Here is a tiny trained network, its code and every weight. The questions are about switching its units off for an input and a class, where a switched-off unit gives its printed mean instead of its output.

import numpy as np


def w(rows, s, z=0):
    codes = np.array(rows[::2]) - 128.0
    scale = np.full(codes.shape[1], s)
    scale[-1] = z or s
    return codes * scale


def norm(h):
    return h / np.sqrt((h * h).mean(-1, keepdims=True) + 1e-5)


def f(y):
    return y / 2 * (1 + np.tanh(0.7978845608 * (y + 0.044715 * y**3)))


def log_softmax(a):
    a = a - a.max(-1, keepdims=True)
    return a - np.log(np.exp(a).sum(-1, keepdims=True))


def net(x, mask):
    res = np.array(x, float).reshape(1, 7) / 4 @ E
    u = 0
    for l in range(2):
        y = f(norm(res) @ A[l][:, :-1].T + A[l][:, -1])
        res = res + np.where(mask[u : u + 11], y, B[l][:, -1]) @ B[l][:, :-1]
        u += 11
    return log_softmax(norm(res)[-1] @ U[:, :-1].T + U[:, -1])


A, B = {}, {}
E = w([
[252,189,118,93],'x0',
[128,133,132,133],'x1',
[128,129,127,128],'x2',
[129,122,123,125],'x3',
[139,170,51,226],'x4',
[101,198,98,56],'x5',
[127,125,124,129],'x6',
],0.003)
A[0] = w([
[159,142,100,153,99],'0.n0',
[152,125,161,155,69],'0.n1',
[140,66,195,32,1],'0.n2',
[104,143,112,113,121],'0.n3',
[63,133,1,200,50],'0.n4',
[46,134,79,155,70],'0.n5',
[127,111,77,104,110],'0.n6',
[146,122,108,187,147],'0.n7',
[67,123,165,155,141],'0.n8',
[234,139,196,110,113],'0.n9',
[133,159,118,73,112],'0.n10',
],0.0063,0.0029)
B[0] = w([
[143,168,85,208,140],'0.n0',
[120,162,155,108,110],'0.n1',
[160,173,126,195,184],'0.n2',
[87,163,157,112,126],'0.n3',
[161,208,245,140,248],'0.n4',
[110,161,252,89,170],'0.n5',
[102,171,179,153,117],'0.n6',
[159,145,75,122,194],'0.n7',
[135,85,122,91,181],'0.n8',
[184,120,181,91,253],'0.n9',
[97,144,112,82,149],'0.n10',
],0.0043,0.0021)
A[1] = w([
[120,204,198,137,50],'1.n0',
[120,202,147,105,142],'1.n1',
[175,151,61,139,114],'1.n2',
[189,113,219,188,254],'1.n3',
[64,171,173,254,121],'1.n4',
[41,111,100,39,81],'1.n5',
[178,85,128,138,137],'1.n6',
[93,61,180,221,57],'1.n7',
[109,99,227,129,63],'1.n8',
[73,159,163,199,133],'1.n9',
[61,6,128,68,160],'1.n10',
],0.0071,0.0017)
B[1] = w([
[75,92,81,105,165],'1.n0',
[75,160,109,125,167],'1.n1',
[125,153,116,181,154],'1.n2',
[116,73,132,148,254],'1.n3',
[152,83,102,48,205],'1.n4',
[196,130,208,156,159],'1.n5',
[66,112,194,110,155],'1.n6',
[160,150,2,76,185],'1.n7',
[123,139,54,131,175],'1.n8',
[122,85,134,79,169],'1.n9',
[69,174,140,234,197],'1.n10',
],0.0055,0.0044)
U = w([
[54,76,87,249,212],'0',
[137,47,33,91,230],'1',
[58,173,245,187,69],'2',
[42,133,131,40,104],'3',
[205,49,233,112,92],'4',
[231,119,115,255,1],'5',
[167,192,180,46,196],'6',
[152,225,41,161,72],'7',
],0.014,0.00089)

Each question gives the input, the list of numbers given to net, and the class t.
The units are the neurons (one row each of A and B). Each row of codes is followed by its name. A weight is (code - 128) times the scale printed after its matrix; where a second scale follows, it is the last column's (A, B and U).
mask holds one flag per neuron, layer by layer. A switched-off neuron (its flag False) gives its mean, the last column of its row in B, instead of its output. The means were averaged over made-up inputs and are rounded, as every weight is.
A unit's drop is (log p(t) with every unit on - log p(t) with that unit switched off) / (log p(t) with every unit on - log p(t) with every unit switched off).
The circuit of an input: a set's keep is (log p(t) with only the set's units on - log p(t) with every unit switched off) / (log p(t) with every unit on - log p(t) with every unit switched off). Starting from the 12 units with the biggest drops (on a tie, the unit counted first), units are removed one at a time, each time the one whose removal leaves the highest keep (on an exact tie, the one counted first), for as long as the keep stays at least 0.8.
units of the circuit, in order: the units of the circuit, biggest drop first
most important unit: the unit with the biggest drop
top k neurons: the k neurons with the biggest drops, biggest first
top k neurons in layer l: the k neurons of layer l with the biggest drops, biggest first
input [-5,5,-2,-5,-4,7,-3], class 2: units of the circuit, in order -> (1.n5; 1.n10)
input [-2,6,-1,-6,0,5,6], class 2: units of the circuit, in order -> (1.n5; 1.n4)
input [-8,-4,-7,0,2,0,0], class 1: top 2 neurons in layer 0 -> (0.n4; 0.n10)
input [-2,6,-6,6,-3,-8,5], class 0: units of the circuit, in order -> (1.n10; 0.n4)
input [-5,-3,0,4,-5,1,2], class 2: units of the circuit, in order -> (1.n10)
input [-4,-1,-1,8,-8,-3,-2], class 0: units of the circuit, in order -> (1.n10; 1.n8)
input [0,-4,-3,3,-4,-7,-7], class 0: units of the circuit, in order -> (0.n4; 1.n10)
input [-8,5,-3,0,-8,-6,1], class 0: units of the circuit, in order -> (1.n10; 1.n7)
input [-8,2,-7,-7,1,2,-3], class 3: units of the circuit, in order -> (0.n5; 1.n4)
input [-1,3,-1,4,-2,-2,-7], class 0: units of the circuit, in order -> (0.n4; 1.n10)
input [-1,1,3,-5,6,1,2], class 3: top 2 neurons -> (0.n4; 1.n4)
input [-1,0,4,8,5,1,5], class 3: top 2 neurons in layer 1 -> (1.n0; 1.n4)
input [-2,0,8,-3,5,2,6], class 3: units of the circuit, in order -> (0.n4; 1.n0; 1.n4)
input [-3,8,7,7,0,8,1], class 2: most important unit -> 1.n5
input [-2,6,0,8,3,0,7], class 1: top 2 neurons -> (1.n4; 1.n0)
input [-7,4,-8,-2,2,1,-6], class 3: top 2 neurons in layer 0 -> (0.n5; 0.n4)
input [-6,-1,-4,-3,-8,-7,4], class 0: top 2 neurons -> (1.n10; 1.n7)
input [-5,-5,7,2,4,-8,-5], class 1: top 2 neurons in layer 1 -> (1.n7; 1.n4)
input [-8,-2,-1,-7,-5,2,-4], class 2: top 2 neurons -> (1.n10; 1.n5)
input [-2,-7,7,-2,3,3,4], class 3: most important unit -> 1.n0
